Each row has a class, written after it.
[-15  -4  56   1  -6 -23  -9   2  28   6 -20  48  19 -17 -16  30 -19  -1
   6  14 -70 -26   5  21 -28  -6  41  12 -33  12   4  10  27 -58 -32   6
  60  22] -> ruluz
[-15   3 -16  -5  10  -7   1  12  14  -4  26  15  17 -16  -1 -16  -3 -15
  12   0 -14  -9   4  41  -8  59   1 -12   5  16   5 -47  -2  45   2  10
 -18 -36] -> lum
[ 10  -3  20   6  17  30  18   0  23  -9   4   4  25   2  -6 -10  -9   1
   9   5 -25   1 -21  -1 -20 -20  -8  20 -16 -10 -26  13   5  -5  -7   4
 -37  12] -> Pama
[ -7  27  17  -1 -32  -5   7 -28  -2 -14 -47  25  -8  34  13   3   7  28
  26  -6  21 -31   9   8   2  -9 -11  -4 -13  11 -15   8  14  16  -8  -7
  50   8] -> lare
[  2   0   0  -2   9   0  -6  13  10 -12  37   9  35 -11  12 -11   1   0
  24  -3 -16  -5   8  20   5  56 -14 -13  10  18   3 -31  -2  38  11  13
  -5 -31] -> Nuf
[-21 -15  -2 -29  -7  11  28  19  27 -27 -24  10  77   9  27 -24   4   2
  21  -3 -35  -6  -5   1 -13  42 -23  33   8  37  29  16  30  23 -72  75
 -33 -11] -> gogil
[-20 -33   0  -6  16 -12  29  14  -1 -20 -60  13  65  -7  41   7   6  11
  -6  17  10  47 -25  22   9  -9 -68  34 -27 -17   2  37  30  47 -73  62
 -15  17] -> lum
[-17   2  -5 -23   8  -1  -7  13  12  -4  29  17  39  -4   4  -3   4  -8
  23 -14 -31   2  18  35   0  56   1 -13   3  16  14 -35   7  36   9  23
 -10 -37] -> ruluz
[-11  -3  -2 -36 -35  21  32  -4  21 -20 -19  23  -4  23  12  36 -14  31
 -14  -6  43 -38  10  17  15  -5  -5   5 -22  -3 -10   5  13 -22 -23  21
   1  13] -> Lep
[ -2 -12   2  -5  20  27   6  -8  15 -22   0 -10   4  11   4  19  -9  -4
  36   8 -26  -1 -25   3  -5 -17   0   9   6 -33 -25  30  -1 -30   7  17
 -38  18] -> ruluz
[ 21 -25 -14 -26  12   4  70 -12 -13  -7   0   3  85  28 -36  75 -70  47
  -2  14 -37   3  35  29  12 -31  -5 -12 -18  65 -21   6 -20 -17 -13 -12
   9  50] -> gogil
[  7  -9  10  13 -12  10  20   1 -19   6 -34  29 -41   9  24  -2 -50  16
  10  -6   4 -27   3  37  -6 -32 -20 -36   5 -12  34  35   5  32  16 -21
  10  -1] -> ganip
[ -2   1  -3  -1  31  35   8  -8  15 -15 -18 -14  17  12  -2  23 -17 -15
  27  23 -31  -8 -23 -10  -6 -16  -4  26   6   4 -28   5 -12 -24  13  16
 -26  22] -> gogil
[ -2 -18 -22 -17   9 -19 -10 -52   0 -29  63  23 114  18   7  29 -77  28
  51  20 -29 -19 -19  -9  14  -5 -40 -40   7  51   0  -8  21   6 -34  18
  10  11] -> Lep
[ 20   3 -15  -8 -25  22  11 -19   4 -16 -12  31 -36  10  31  41 -26  33
 -15  -4  50 -24  15   3   9 -23 -15 -32  -7   1  -1 -10 -15 -16 -18 -29
 -18  18] -> Ribo
[-13  -1  -3   0  18  -6  15   1  10 -11  20  25  24 -10   5 -17   0 -12
  17   2 -36  -2   1  27  -3  39 -17  -8   7  39  -9 -28  -8  34  10   6
  -7 -28] -> lare
[  1  -2   1   2  25  23  13  -2  15 -20   7 -20   8   1  -8  -2  -8   4
  22  25 -25 -14 -13 -11 -15  10  -4  17  12   0 -24  12  -2 -34  -5  15
 -25  35] -> gogil
[-18  11 -11  -5  10  -8   4   9   2  -2  18  -3  29 -10  -4 -22  -8 -13
  17   5 -15  -6   8  18 -11  51  -7  -5  17  44  21 -34 -11  28   1  16
  -5 -43] -> gogil
[-13  -3  -4  -3  19 -16   2  -2   2  -5  32  14  24 -12   3 -24  -2 -16
  13  -4 -33  -7   7  38  -7  45  -9 -17   8  32  -3 -31   0  34   7   5
 -12 -32] -> lare
[ 32  -9  16  12 -31  13  29  -9 -15  -7 -27  30 -37   7  43   4 -23  28
 -22  -3  33 -13   6   4  17 -42 -27 -35 -27  47  23  14 -12   9  -6  -3
  30  -9] -> lovi
[ 14   2   8   2 -38  27   6 -11   4 -20   3  31  -1   1   1   6   3  11
  18 -26 -29 -30  19  -7  21   7  -1 -32  -6  35  29  -2  25  34  19  22
  50  22] -> ganip
[  7 -41  11  -4 -33  -5  55 -14 -11 -39  48  60  85 -15 -12   0  34  39
  12 -30   9  12 -33 -15 -44 -10  -8  29  -9  51  18 -40  20  41 -37   8
   0 -24] -> gogil
[-23  -1   0   0   4 -10 -13  17   4   2  28   3  19 -18  -9 -23   1 -21
  21 -10 -18  -5  16  31  -4  52 -20 -10   4   7  21 -20   8  35   8   9
  -6 -18] -> ganip
[  5 -14  -5  -3  31   4   7 -14  30 -11  17 -14   2  11  -4  -6  -1  -1
  10  12  -9 -22 -19  -5 -22   4   5  18  -7 -27 -42   5  -8 -20  -9  19
 -39  16] -> Lep
[  0   7  38  -6 -14  17  34 -16  -3 -22 -13  14   8  -9  21  23 -20  15
 -10  12  39  -9  -1  20  12  -1 -31 -14  -6  14   5 -22 -22   8   8   3
  34 -24] -> ruluz
[-10   7  -1  -7 -48  -8  76 -29  19   2 -29  43 -35  30  16   3  22  17
 -26  -6  26 -42  12  15  -4   4  23  -9  -4  -1  -1   6  -8   1 -12  -9
  36  -1] -> Lep
[ 10  15 -12  -1 -37  12  57 -14 -22   4   3  17 -19   5  29 -12 -35   1
  21  -5  28 -34  22  10  13 -15  -7 -40  14  46  13 -17 -15   1  32  -9
  52 -30] -> lovi
[-26   6  41  22  27  -9  20   2  47  17 -29   6  53 -19 -10 -23  28 -21
  13  11 -36  26 -15  41 -32  20 -50  11 -76 -51 -36 -19  -2  34 -18   9
 -14 -15] -> Pama
[ 23 -33   2  -4   3  27  37  13 -25 -55  57   5   3   2 -13  20   6  25
 -30 -14 -63  50 -33  -7  -6  -9 -15 -15  59   1 -11  50   8 -17  42  23
 -12 -16] -> Ribo
[ 12 -16  50  61  20  -8  -8  -7 -17 -60  34   5  73 -28 -21 -39  -5  -2
  39 -36 -71  -4 -61 -35   7 -30 -66   4 -25  12  24   6  -9   0  -7   4
 -29  10] -> zinis
[  9 -11  -4  -8  27   1  15 -19  22  -3  15 -14  11  14  -2 -13  -4   0
  16  19  -4 -23 -20  -9 -24   6  14  10  -2  -8 -38  16  -4 -12  -7  31
 -12  14] -> Lep
[ 24  -5  20  -4 -30  -2  23 -10   7  14 -26  32 -34  22  21   5 -32  31
   7  -6  42 -35   8  25  -1 -12  11 -20 -57  69   7  -4 -35  13 -20 -10
  29 -12] -> lovi
[  7  -1   6   1  38  19  15 -10  -5 -33  -9 -11  16  10   1  -2 -13   8
  22   0 -12 -23 -40 -24  -3  -8 -12  13   2 -29 -22  11  -9 -12   2   5
 -12  22] -> zinis
[ 18  -1   8  40 -16  -1  62 -18 -27 -22   9  21 -45 -10  -2 -11  19  27
 -16 -12  24 -34   4  10  -4 -31 -15 -41 -17  25  24   6 -29  -9  27 -19
  10 -10] -> gogil
[ 13   2  10   6  29  20  -9  -1  18 -22 -15 -18   9  15 -26  -5 -11   8
  24  -1 -33 -21 -30 -16 -16  -8  -2   1 -11 -30 -24  26  -3 -25  -8   5
 -28  23] -> zinis
[ 37  20   6   4 -17   0 -37 -17 -40 -26 -27  16  17  -7  28   6 -18  12
  11 -12   9 -13  -3  -8 -10 -37 -17 -54   3   9  14 -18  21  19 -11 -26
  15   3] -> zinis
[-12 -17  20   4  -1 -21  -2  18  26 -65 -13  14  21 -19 -18  -9  34  26
  20 -11  10  12 -38  -1 -24   7 -25  44  -6  11 -12  19  -1  -1 -68  80
  -7 -42] -> Ribo
[ 12   8  16 -18 -23   9  29 -14   1   8  -3  35  -7  19  27   5 -38  32
 -25 -13  52 -35  -5   9   6 -23  -2  10 -47   7  -1  -6 -13  -1 -24 -24
  10 -46] -> Lep
[ -5  -2 -15   3  10  -1   9  18  12  -9  40  17  28  -7  -2  -6   2   1
  14  -6 -20  -1   9  17   1  47 -11 -11  18  12   6 -24 -10  29  14  -1
 -12 -40] -> Nuf
[ 26  16  15 -12 -41  21  30   3  -7 -39  -9  26  31  -7  31   5  26  21
  29 -21   3 -17  -6 -15   4  -1 -24 -19  -8   4  -3 -25   1  25   7  -7
  29 -15] -> lovi
[ 23 -24  31  -2  28 -35 -34 -23 -16 -32  33  35  45 -15  28  16 -46  37
  16  37  20 -21 -25  39 -22 -12 -17 -25  18  23   3  15  12  -6 -53  -9
 -27  24] -> Ribo
[ -2  -7  28  -5  25  30  -5  -3  36  -7 -13  -9  16  13  -9  14   1 -13
  22  19 -25 -15 -25   0 -14   0  11  21   6 -19 -19  21 -12 -22  12  26
 -28  -1] -> ruluz
[-38  13   6 -23  -3 -15   3  -8 -10  -6  16   4  65  16  10  42 -11   5
  -6  14 -12 -20  20  -9  32  39 -18  12 -18  21  -2  -9  21 -43  -3  12
  55  45] -> lum
[  0  -5 -14  -5  14  -3   5  14  15 -12  29   8  18 -13  13  -6 -10  -4
   7   4 -12  -2  15  31   3  55  -5 -11  26  20   1 -37 -12  38  -4   7
 -17 -34] -> Nuf
[ 40 -24  20 -25  -6  32  51  16   7 -17  -2   3  81   5  13   1 -48  59
  -2   0  -4  21  10  -5  31  35 -68 -40 -39  58  30  19  -1  79 -42  12
   6  54] -> lovi
[ -6   2  13   3  18  27  10  -2  26 -20 -10 -14   7   7 -10   1 -17   0
  23   9 -20 -14 -18   0 -12 -13  -9  17  -6 -16 -34  12  -1 -18   1  22
 -24  17] -> Pama
[ 34  10  22  33 -30   1  28 -14 -11   0  17  39   9 -20  -7 -26 -10   8
 -13 -22  -5 -15   1  13 -13 -39  15 -20 -18  42  12  -5  10  12   8 -10
  41 -65] -> Kade
[  1   4   0  36  -5  13  41 -11 -10 -10  -6  22 -38  10   8  24 -57  19
  -8   2  15 -14  26   9  18 -40 -37 -17 -13  26  -4  -8 -18 -24  25 -25
  37  15] -> Nuf
[ -5  -2  27  -3  23  35   4   0  26  -4  16  -7  14   2  -8  -6 -13 -12
  31   9 -19  -4 -24   2  -2   2  -2  25 -21  -8 -19  19  -6 -30  14  31
 -19 -12] -> ruluz
[ 17 -14  16  23  24  20   8 -11  21 -14  23 -12   4   9  -3 -14  -8   3
  26  19  -2 -19 -23  -8 -17 -11  -4  23  15 -20 -33  20  -5 -29   6   9
 -25   3] -> Nuf
[ 10 -26  21   1 -24  51   6  10  26  18  -4   3 -37 -10 -25  -4 -29 -25
 -32   8 -21   9 -30  21 -10  -2  34  -1  10  42  38  31  -5  -7 -10  -1
 -50  -7] -> gogil
[ -2  12  35  -9  11  22 -20  22 -23 -36  24   7  96   7  23  32 -21  13
  20   2 -15  30   7 -23   0 -15 -84   8 -34  41  -6   6  11 -46   4  -3
 -27  50] -> ruluz
[ 42   8   9  26 -17  10  24 -26 -17 -24 -21  16 -60  -7   3  -5 -32  18
  -2 -13  -3   5  -2  38   6 -43  22 -28 -13  39 -25  -4   2  38  18  14
  59 -31] -> Kade
[ 37  18  -2  -1 -17  41  59 -17  12 -50 -24  13 -39  -4   8  11 -11  17
  -8 -27  37 -13  -9   0  -5  -5  -8 -27 -30  32  -8 -18 -40  29 -23  10
   1 -11] -> Ribo
[-15 -28 -15 -30  17  30  38   0   5 -49 -17  11  18  -6 -15  32   4  -4
 -27  -2 -10  33 -34   3   2  -5  26  59  11  19   7  18  46  15 -66  45
 -16  56] -> gogil
[ 13  -8  18  20  11   4  22  24  17  23  -2  45  74 -60  16  -3  37 -22
 -20  40 -70  74  -7 -17  -5  -4 -37  34  -9  29 -17 -35 -13  10 -13 -17
   6 -20] -> gogil
[  7   2 -12   5  23  18   5  -7  25 -16  -1 -28  -2   7 -24   9 -19  -9
  20   1 -25 -30 -11  -2 -10  -2  30  10   1 -12 -36  15  -5 -30   5  18
 -17  11] -> Kade
[ 13 -12 -25   1 -32  25  49 -28 -13 -26  -9  19 -59   3 -11  23  -4  28
 -12 -29  53 -18 -26  18  22 -29  40 -24  15 -12  10  13   2  45  20  -3
  25 -23] -> Kade
[ -2 -38  -2  14  47 -35 -56   3   0  21 -11  -1  50  -3 -17  20  -4   1
  -5   2 -52  51  36  16  -7 -15 -18  -2 -31   4   5   1  49  32 -21  41
   6  53] -> ruluz
[-21 -28 -13 -11  32  10 -13   2 -28  22   4   5  30 -18   7  37 -19 -33
   6   6  47  20 -25  -5 -19 -53 -15  14 -34 -30  -6   9  41 -15  17  -5
 -34  92] -> Lep
[ 11 -15  13  21  32  21   5   3  22  -7  -2 -11  -1   5   0  11 -17   1
  16  29 -19  -5 -18  -5  -2  -8 -11  17  14 -18 -33  22 -21 -22  17   3
 -19  20] -> Nuf
[ 10  11 -13  15   3   7  21 -15  -5   9  -4  26 -53  10  33  -8 -30  -4
 -23  20  11  -2  16   5 -23 -35 -18 -26  -8  30 -26  -7  -1 -22  20   0
  23  -5] -> Lep
[ 16  -1  -5  13  33  16  -4  -4  15  -8   1 -13  12  15 -16 -10  -5 -11
  30   7 -27  -7 -21 -15 -18 -21   2  13   6  -9 -27  10  -4  -4  13   7
 -12  -2] -> lovi
[-13  -6  -6  -2   5 -16  -2  12   1 -13  34  11  37 -19   4 -20  18 -19
  22 -12 -32  -4  13  30 -10  50 -21 -15  16  13  15 -27   3  41   6  16
 -10 -32] -> ganip
[ -3 -13 -22  10  61   3  -7  11   9 -62  17  10  51 -19 -41  51 -29  35
  14  32 -30  19 -18 -20 -11   2 -44 -10  -3  35 -29 -17   5  13  -4  40
  22  43] -> lum
[  4  -3  16   3  19  30  -5  -2  35  -6   8  -3  21  12 -11  -8 -19   3
  33  17 -28   4 -20   3  -6  15 -21  10  12 -19 -27  23   1  -5   4  15
 -36  27] -> Ribo
[ 25   2  24  -1 -30   7  13   7   4  26   6  24  45  -4  16 -36 -71  29
  57 -29 -55 -23  14  34  10  12  -1 -20 -38   4   9   1  28  45   3  -8
  26 -14] -> Kade
[-10   3 -26   0  11 -10   7  13   8  -3  31   3  21 -21 -13 -17  -3  -7
  21 -17 -16  -7  10  25  -5  46  10 -14   1  15  -1 -31   3  37  14  16
  -2 -34] -> Kade
[ -5  -7  -9   3  23  -3   5  16  15 -22  36  16  16 -21   5  -3 -10  -5
  15   5 -21 -11   3  29  -1  45  -3  -9  21  17   1 -30  -5  21   1  14
 -13 -29] -> Nuf
[ -5 -35  -5  -7 -57 -32  37 -16   4 -10  -9   9  30  -5   5  13  89  11
  31 -44   5 -11  23  -6  16  31   6 -13 -12  18   4 -17  -4  32  12  74
  42  25] -> Ribo
[ -2 -41  -7  14  23  -3   0   2 -31  -5   7  35 -17 -14  35  40 -12  26
 -56  23  41  25 -34   2   9 -28 -35 -14   0 -10  26  21   0  16  -3 -32
 -27  26] -> lum
[  5   6   3  21 -39  13  14  -8  13  -7 -37  32 -24  17  34   0  14   3
  -2  -2  -4 -11   5 -32 -13 -18 -37 -36  -7  44  16  -5 -10   3  11  12
  42 -20] -> lovi
[ 20  24  30   7 -19  50  41   5  -3 -29 -23  13 -33   6 -10  -2 -45  18
 -17  -5  18  -7   1  38   0  -2 -23 -23 -21  40  -1 -13  -6  38  23   2
  24  -9] -> lum
[ -5 -11   4 -28 -14  14   9  42  14  42 -13  21  30   2 -21 -14   3  28
  12 -13  27  29  16  14  -5  37  -6  28 -39   4 -12 -18   6  37 -11 -19
 -17  28] -> zinis
[ 12 -16  46  13  15 -51   3 -41  -8   8 -31   4  63  11 -10  18 -25 -17
 -41  32 -16 -20   3  24 -35 -22   9  -6  24  72  -1 -11 -31   8 -27  -6
  39 -47] -> lare
[  4 -40   6  14  22  35  35   3  36  -2 -54   7  -4  12  12   6 -52   1
 -58   3 -25  31  -3  -5  -9 -32 -50  20 -31 -20   5  28  28  26 -60  14
 -49  94] -> Lep
[-23  -4  53  -8 -27 -28  -8  27  16 -33 -22  50  41 -23  16  24  -1  33
  -4  32 -12  10  -8  30 -23  10 -20  78  14   8 -23 -31   6 -40 -78 -41
 -13  17] -> gogil
[ -3  -2  10   7  31  14  23 -15  16 -17  -7  -6   4  11  -3   2 -15 -19
   6  23 -41  -9 -14  12  -6  -8  -7  17  14  13 -41  19 -14 -30   3   6
 -18  13] -> lare
[-17   3 -13 -19  -1  -3   9  13  13  -8  12   7  33  -9   7  -6  13 -10
  11   3 -23  -6  11  16  -8  58   2   8  18  30   9 -40  -7  20 -12  11
 -20 -23] -> gogil
[ 31   1  22  19 -40   5   8  -6 -12   2 -10  26  -6 -12   4 -17   5   9
  30   2   6   3  10  10 -17 -31 -14 -25  -5  48  -5   5  -4  24  17  10
  46 -28] -> ganip
[-10  17  28 -20   5 -11  -5  17  -6 -13  -3  14  74 -18  32  -4  -8 -31
 -19  20 -18  45  -1  66  14  16 -25  46 -32  23 -18   5  32 -16 -84  -2
 -41   4] -> lum
[ 15 -13   6  -2  24  22   8 -16  28  -4  13   6   4  19   8   5  -5  -9
  14  27 -24 -11 -29 -10 -22 -20   6  15  -6  13 -52  18 -11 -33  14  25
 -28  15] -> Lep
